Here is a tiny trained network, its code and every weight. The questions are about switching its units off for an input and a class, where a switched-off unit gives its printed mean instead of its output.

import numpy as np


def w(rows, s, z=0):
    codes = np.array(rows[::2]) - 128.0
    scale = np.full(codes.shape[1], s)
    scale[-1] = z or s
    return codes * scale


def f(y):
    return y / 2 * (1 + np.tanh(0.7978845608 * (y + 0.044715 * y**3)))


def log_softmax(a):
    a = a - a.max(-1, keepdims=True)
    return a - np.log(np.exp(a).sum(-1, keepdims=True))


def net(x, mask):
    res = np.array(x, float).reshape(1, 8) / 4 @ E
    y = f(res @ A[0][:, :-1].T + A[0][:, -1])
    res = res + np.where(mask, y, B[0][:, -1]) @ B[0][:, :-1]
    return log_softmax(res[-1] @ U[:, :-1].T + U[:, -1])


A, B = {}, {}
E = w([
[58,172,105,200,183,153,140,60,142,137,41,183],'x0',
[87,62,169,56,161,95,162,112,50,108,180,132],'x1',
[244,214,78,167,120,144,99,139,183,130,146,137],'x2',
[163,79,124,102,119,143,66,132,62,194,57,140],'x3',
[186,70,27,186,141,100,16,128,162,118,188,131],'x4',
[198,124,87,121,122,56,94,104,158,129,131,113],'x5',
[114,127,132,143,140,254,124,137,87,122,148,163],'x6',
[145,158,183,132,35,122,130,244,156,171,107,74],'x7',
],0.0084)
A[0] = w([
[111,113,167,161,115,121,129,176,104,137,129,157,115],'n1',
[104,237,134,146,152,234,170,109,129,124,86,150,16],'n2',
[173,120,99,169,109,159,62,149,148,133,150,134,68],'n3',
[127,161,106,187,164,65,96,82,194,134,111,157,4],'n4',
[73,87,185,126,90,150,156,183,119,125,153,130,91],'n5',
[102,24,125,88,149,141,116,112,103,120,144,133,104],'n6',
[162,141,109,136,79,70,131,84,151,131,80,106,149],'n7',
[132,245,154,185,133,231,166,74,96,112,97,159,114],'n8',
[147,156,109,68,139,132,168,139,174,98,234,89,114],'n9',
[108,65,142,123,125,121,105,49,83,118,145,136,85],'n10',
[99,169,83,148,136,151,119,95,160,121,79,117,241],'n11',
[147,157,59,178,118,104,95,88,183,114,131,114,225],'n12',
[130,144,102,132,127,103,127,85,120,120,139,120,140],'n13',
[122,180,44,185,164,74,118,91,169,129,92,130,68],'n14',
[87,139,123,153,132,128,115,101,85,124,172,143,24],'n15',
[114,110,152,112,116,111,182,149,141,124,216,137,157],'n16',
[255,141,111,102,107,87,88,136,133,146,77,114,136],'n17',
[128,135,163,76,133,115,145,188,133,139,185,119,93],'n18',
[184,153,54,184,169,156,39,154,132,153,169,136,127],'n19',
[36,129,142,81,149,214,144,193,131,148,47,113,165],'n20',
[117,118,126,92,142,143,144,107,126,119,89,142,99],'n21',
[127,51,194,108,51,108,117,188,112,150,50,112,24],'n22',
[240,104,72,170,112,211,11,168,143,144,165,120,95],'n23',
[181,147,88,129,139,142,76,171,129,152,110,121,88],'n24',
[133,151,159,148,91,142,158,126,109,114,160,143,174],'n25',
[116,35,76,78,228,109,104,34,72,122,145,152,150],'n26',
],0.0098,0.0026)
B[0] = w([
[111,127,132,145,105,152,139,84,115,97,101,105,148],'n1',
[159,142,144,143,149,201,165,123,161,193,139,151,229],'n2',
[156,139,90,123,110,161,115,111,86,89,122,177,185],'n3',
[87,123,134,188,105,55,121,125,207,110,124,105,191],'n4',
[132,153,145,177,113,124,122,121,64,103,152,60,186],'n5',
[82,134,103,119,152,87,149,98,75,132,120,130,194],'n6',
[147,136,139,100,149,91,92,140,195,145,156,104,173],'n7',
[126,116,134,141,139,196,195,139,171,182,129,180,241],'n8',
[176,121,154,97,118,97,180,150,135,72,184,132,186],'n9',
[121,99,110,134,157,102,150,109,92,158,115,132,183],'n10',
[146,121,150,144,138,121,128,148,188,170,146,136,192],'n11',
[149,140,142,181,115,73,102,136,147,69,125,153,215],'n12',
[101,115,116,160,141,89,121,146,131,124,133,122,150],'n13',
[138,166,146,187,134,65,84,126,182,106,128,111,207],'n14',
[155,130,150,109,140,85,126,131,109,193,112,135,146],'n15',
[179,130,121,106,136,135,154,135,104,118,184,102,176],'n16',
[123,141,124,1,113,137,123,150,182,150,72,155,209],'n17',
[139,122,147,78,136,147,152,132,139,103,167,80,168],'n18',
[131,100,93,173,87,164,110,150,112,77,114,188,224],'n19',
[83,142,142,220,123,188,96,118,120,166,115,82,219],'n20',
[125,120,93,149,140,138,109,149,104,183,154,130,151],'n21',
[80,152,134,90,109,143,39,128,129,145,71,39,193],'n22',
[151,99,95,123,83,203,115,146,61,70,95,209,245],'n23',
[138,73,125,84,129,157,107,138,130,128,124,166,177],'n24',
[136,92,129,119,140,152,140,143,171,149,166,87,153],'n25',
[107,115,87,83,194,63,161,77,78,171,126,187,253],'n26',
],0.016,0.014)
U = w([
[175,65,42,145,87,165,84,150,127,59,76,234,119],'0',
[72,85,73,109,236,58,156,27,63,164,122,159,190],'1',
[156,173,123,213,146,40,90,131,253,99,110,183,174],'2',
[121,177,175,211,173,242,196,120,179,236,118,167,164],'3',
[30,160,174,170,108,185,78,92,51,144,94,33,6],'4',
[163,134,177,86,129,135,186,137,87,65,222,69,162],'5',
[116,152,135,20,105,126,55,150,165,162,38,101,26],'6',
],0.0057,0.0018)

Each question gives the input, the list of numbers given to net, and the class t.
The units are the neurons (one row each of A and B). Each row of codes is followed by its name. A weight is (code - 128) times the scale printed after its matrix; where a second scale follows, it is the last column's (A, B and U).
mask holds one flag per neuron, in row order. A switched-off neuron (its flag False) gives its mean, the last column of its row in B, instead of its output. The means were averaged over made-up inputs and are rounded, as every weight is.
A unit's drop is (log p(t) with every unit on - log p(t) with that unit switched off) / (log p(t) with every unit on - log p(t) with every unit switched off).
The circuit of an input: a set's keep is (log p(t) with only the set's units on - log p(t) with every unit switched off) / (log p(t) with every unit on - log p(t) with every unit switched off). Starting from the 12 units with the biggest drops (on a tie, the unit counted first), units are removed one at a time, each time the one whose removal leaves the highest keep (on an exact tie, the one counted first), for as long as the keep stays at least 0.8.
circuit, biggest first: the units of the circuit, biggest drop first
most important unit: the unit with the biggest drop
top k neurons: the k neurons with the biggest drops, biggest first
drop of u: that unit's drop, to one decimal
input [3,8,1,-6,-7,-3,-4,1], class 5: circuit, biggest first -> n16, n5
input [-8,6,-1,-1,4,8,1,0], class 1: circuit, biggest first -> n26
input [1,7,0,7,-4,-5,-7,0], class 4: circuit, biggest first -> n22, n20
input [6,-6,6,1,3,0,1,-8], class 2: top 4 neurons -> n14, n4, n12, n11
input [6,-5,4,4,-4,4,-1,3], class 2: top 2 neurons -> n14, n4
input [-4,5,-3,1,7,-5,-8,5], class 5: circuit, biggest first -> n16, n18
input [-5,4,-6,-1,7,2,-1,4], class 5: circuit, biggest first -> n18, n16
input [6,4,8,4,-7,6,-3,-1], class 2: top 2 neurons -> n14, n20
input [-8,7,5,1,6,3,-5,-8], class 1: top 2 neurons -> n26, n6
input [-6,-7,1,-4,-7,6,0,7], class 6: top 2 neurons -> n17, n22
input [-7,-3,-6,0,-2,-4,-5,-4], class 1: top 2 neurons -> n6, n20
input [2,-7,6,-6,-7,7,2,-5], class 2: top 3 neurons -> n14, n12, n4
input [-7,5,0,1,2,-8,6,5], class 4: top 2 neurons -> n22, n20
input [2,6,-4,-2,5,-6,-1,4], class 4: most important unit -> n5
input [-4,6,0,-1,-2,-3,6,8], class 4: top 2 neurons -> n22, n20
input [4,2,1,-1,3,-5,0,7], class 4: top 2 neurons -> n8, n2
input [-4,-3,-5,1,5,1,0,-4], class 1: drop of n6 -> 0.2
input [-5,5,-4,2,0,6,-8,7], class 6: drop of n22 -> 0.4
input [-7,-1,8,-5,7,6,-8,-4], class 0: drop of n23 -> 5.1
input [-1,1,-6,-1,-4,-5,6,0], class 4: circuit, biggest first -> n5
